Here is a tiny trained network, its code and every weight. The questions are about switching its units off for an input and a class, where a switched-off unit gives its printed mean instead of its output.

import numpy as np


def w(rows, s, z=0):
    codes = np.array(rows[::2]) - 128.0
    scale = np.full(codes.shape[1], s)
    scale[-1] = z or s
    return codes * scale


def norm(h):
    return h / np.sqrt((h * h).mean(-1, keepdims=True) + 1e-5)


def f(y):
    return np.maximum(y, 0)


def log_softmax(a):
    a = a - a.max(-1, keepdims=True)
    return a - np.log(np.exp(a).sum(-1, keepdims=True))


def net(x, mask):
    res = np.array(x, float).reshape(1, 3) / 4 @ E
    u = 0
    for l in range(2):
        y = f(norm(res) @ A[l][:, :-1].T + A[l][:, -1])
        res = res + np.where(mask[u : u + 10], y, B[l][:, -1]) @ B[l][:, :-1]
        u += 10
    return log_softmax(norm(res)[-1] @ U[:, :-1].T + U[:, -1])


A, B = {}, {}
E = w([
[123,175,170,95],'x0',
[254,115,161,45],'x1',
[50,96,201,99],'x2',
],0.0075)
A[0] = w([
[67,149,101,140,88],'0.n0',
[130,39,150,119,85],'0.n1',
[84,109,131,127,202],'0.n2',
[160,132,121,77,1],'0.n3',
[186,107,139,60,75],'0.n4',
[126,133,136,68,34],'0.n5',
[196,145,5,141,31],'0.n6',
[141,132,92,169,43],'0.n7',
[104,47,160,124,75],'0.n8',
[191,122,132,96,126],'0.n9',
],0.016,0.0064)
B[0] = w([
[39,178,87,122,208],'0.n0',
[153,66,121,42,178],'0.n1',
[60,160,102,133,229],'0.n2',
[161,113,179,95,154],'0.n3',
[136,209,134,125,229],'0.n4',
[158,182,62,122,147],'0.n5',
[192,6,17,222,253],'0.n6',
[114,134,206,168,162],'0.n7',
[144,52,70,56,186],'0.n8',
[145,189,159,126,230],'0.n9',
],0.011,0.0071)
A[1] = w([
[175,189,136,81,110],'1.n0',
[152,198,88,190,189],'1.n1',
[86,5,110,167,113],'1.n2',
[99,71,127,60,43],'1.n3',
[210,137,164,146,36],'1.n4',
[70,196,129,171,80],'1.n5',
[208,136,185,99,3],'1.n6',
[113,82,172,67,15],'1.n7',
[86,188,120,42,180],'1.n8',
[18,79,166,233,128],'1.n9',
],0.013,0.0061)
B[1] = w([
[98,163,166,131,191],'1.n0',
[136,40,192,113,246],'1.n1',
[189,122,199,102,211],'1.n2',
[74,38,233,8,162],'1.n3',
[62,208,101,95,162],'1.n4',
[71,215,150,203,193],'1.n5',
[95,248,88,99,159],'1.n6',
[112,22,94,135,143],'1.n7',
[156,37,138,201,254],'1.n8',
[106,226,61,43,243],'1.n9',
],0.011,0.008)
U = w([
[233,71,81,213,255],'0',
[213,237,219,86,215],'1',
[74,4,218,44,110],'2',
[86,134,228,229,11],'3',
[8,202,86,155,208],'4',
],0.017,0.0066)

Each question gives the input, the list of numbers given to net, and the class t.
The units are the neurons (one row each of A and B). Each row of codes is followed by its name. A weight is (code - 128) times the scale printed after its matrix; where a second scale follows, it is the last column's (A, B and U).
mask holds one flag per neuron, layer by layer. A switched-off neuron (its flag False) gives its mean, the last column of its row in B, instead of its output. The means were averaged over made-up inputs and are rounded, as every weight is.
A unit's drop is (log p(t) with every unit on - log p(t) with that unit switched off) / (log p(t) with every unit on - log p(t) with every unit switched off).
The circuit of an input: a set's keep is (log p(t) with only the set's units on - log p(t) with every unit switched off) / (log p(t) with every unit on - log p(t) with every unit switched off). Starting from the 12 units with the biggest drops (on a tie, the unit counted first), units are removed one at a time, each time the one whose removal leaves the highest keep (on an exact tie, the one counted first), for as long as the keep stays at least 0.8.
units of the circuit, in order: the units of the circuit, biggest drop first
unit that matters most: the unit with the biggest drop
k most important neurons: the k neurons with the biggest drops, biggest first
k most important neurons of layer l: the k neurons of layer l with the biggest drops, biggest first
drop when u is switched off: that unit's drop, to one decimal
input [5,6,7], class 1: unit that matters most -> 0.n4
input [5,-1,-1], class 3: 2 most important neurons -> 0.n6, 1.n8
input [2,7,8], class 1: 2 most important neurons -> 0.n4, 0.n5
input [5,-1,0], class 3: units of the circuit, in order -> 0.n6, 1.n8
input [3,1,1], class 1: 2 most important neurons -> 0.n0, 0.n2
input [-4,8,6], class 1: 2 most important neurons of layer 0 -> 0.n4, 0.n9
input [-5,8,7], class 1: 3 most important neurons of layer 0 -> 0.n4, 0.n9, 0.n0
input [8,-2,8], class 4: 3 most important neurons -> 0.n1, 0.n2, 1.n1
input [8,-3,-4], class 3: 2 most important neurons of layer 0 -> 0.n6, 0.n2
input [6,0,-2], class 3: 3 most important neurons -> 0.n6, 1.n9, 1.n8
input [7,3,6], class 3: 3 most important neurons of layer 0 -> 0.n6, 0.n5, 0.n1
input [7,-2,7], class 4: 3 most important neurons -> 0.n1, 0.n2, 1.n1
input [4,3,-6], class 0: 2 most important neurons -> 0.n6, 1.n9
input [2,-2,-4], class 0: units of the circuit, in order -> 0.n6
input [0,3,0], class 1: drop when 1.n2 is switched off -> 0.0
input [5,0,-6], class 0: drop when 0.n6 is switched off -> 0.4
input [6,-5,-8], class 0: drop when 0.n6 is switched off -> 1.7
input [4,1,-4], class 0: drop when 0.n6 is switched off -> 3.8
